Below are the code and all the weights of a small trained network. Each question names an input and a class and asks about switching units off, where a switched-off unit gives its printed mean instead of its output.

import numpy as np


def w(rows, s, z=0):
    codes = np.array(rows[::2]) - 128.0
    scale = np.full(codes.shape[1], s)
    scale[-1] = z or s
    return codes * scale


def f(y):
    return np.maximum(y, 0)


def log_softmax(a):
    a = a - a.max(-1, keepdims=True)
    return a - np.log(np.exp(a).sum(-1, keepdims=True))


def net(x, mask):
    res = np.array(x, float).reshape(1, 5) / 4 @ E
    y = f(res @ A[0][:, :-1].T + A[0][:, -1])
    res = res + np.where(mask, y, B[0][:, -1]) @ B[0][:, :-1]
    return log_softmax(res[-1] @ U[:, :-1].T + U[:, -1])


A, B = {}, {}
E = w([
[201,107,53,148],'x0',
[197,205,130,61],'x1',
[20,150,248,47],'x2',
[102,254,168,252],'x3',
[78,173,3,18],'x4',
],0.0056)
A[0] = w([
[211,73,212,120,244],'n0',
[48,17,190,96,172],'n1',
[83,108,76,182,204],'n2',
[4,155,181,170,200],'n3',
[122,252,126,41,201],'n4',
[79,80,181,97,205],'n5',
[206,67,32,93,158],'n6',
[47,139,95,95,255],'n7',
],0.014,0.0033)
B[0] = w([
[143,95,209,222,219],'n0',
[57,9,97,117,237],'n1',
[131,183,114,189,185],'n2',
[191,205,160,206,252],'n3',
[93,180,181,2,242],'n4',
[60,90,162,164,209],'n5',
[247,94,19,137,254],'n6',
[184,92,228,137,219],'n7',
],0.021,0.0098)
U = w([
[192,157,17,168,174],'0',
[13,122,61,116,37],'1',
[3,126,61,116,43],'2',
[75,122,175,131,4],'3',
[170,76,93,19,54],'4',
[84,8,145,182,182],'5',
[43,160,188,38,253],'6',
[174,198,220,178,170],'7',
],0.0064,0.0036)

Each question gives the input, the list of numbers given to net, and the class t.
The units are the neurons (one row each of A and B). Each row of codes is followed by its name. A weight is (code - 128) times the scale printed after its matrix; where a second scale follows, it is the last column's (A, B and U).
mask holds one flag per neuron, in row order. A switched-off neuron (its flag False) gives its mean, the last column of its row in B, instead of its output. The means were averaged over made-up inputs and are rounded, as every weight is.
A unit's drop is (log p(t) with every unit on - log p(t) with that unit switched off) / (log p(t) with every unit on - log p(t) with every unit switched off).
The circuit of an input: a set's keep is (log p(t) with only the set's units on - log p(t) with every unit switched off) / (log p(t) with every unit on - log p(t) with every unit switched off). Starting from all 8 units, units are removed one at a time, each time the one whose removal leaves the highest keep (on an exact tie, the one counted first), for as long as the keep stays at least 0.8.
circuit, biggest first: the units of the circuit, biggest drop first
unit that matters most: the unit with the biggest drop
top k neurons: the k neurons with the biggest drops, biggest first
drop of u: that unit's drop, to one decimal
input [-5,2,7,-1,2], class 6: unit that matters most -> n4
input [3,4,-3,1,3], class 0: top 2 neurons -> [n6 n1]
input [2,3,-3,2,6], class 4: circuit, biggest first -> [n4 n3 n6]
input [2,4,-1,3,1], class 6: circuit, biggest first -> [n6 n3 n4]
input [2,7,7,-5,-4], class 5: top 2 neurons -> [n0 n1]
input [0,4,-1,8,2], class 6: circuit, biggest first -> [n4 n6]
input [-6,3,0,-4,5], class 6: top 2 neurons -> [n4 n6]
input [3,6,-4,2,4], class 4: circuit, biggest first -> [n4 n3]
input [-2,-8,0,0,8], class 7: top 4 neurons -> [n7 n2 n3 n6]
input [6,2,3,-7,3], class 4: circuit, biggest first -> [n3 n6 n2]
input [-8,-8,5,3,7], class 7: top 2 neurons -> [n3 n7]
input [5,-8,-1,-6,8], class 0: top 3 neurons -> [n6 n4 n2]
input [-5,-2,8,0,-2], class 5: top 2 neurons -> [n1 n5]
input [6,-2,-2,-6,-2], class 0: circuit, biggest first -> [n6]
input [-6,-2,1,-5,8], class 6: top 3 neurons -> [n4 n0 n5]
input [-5,2,1,-2,-3], class 5: top 2 neurons -> [n1 n4]
input [6,8,7,8,8], class 6: drop of n4 -> 0.9
input [4,8,7,7,8], class 6: drop of n4 -> 1.2
input [-8,1,-4,-5,8], class 4: drop of n6 -> 0.2
input [-6,1,6,-7,7], class 6: circuit, biggest first -> [n4]
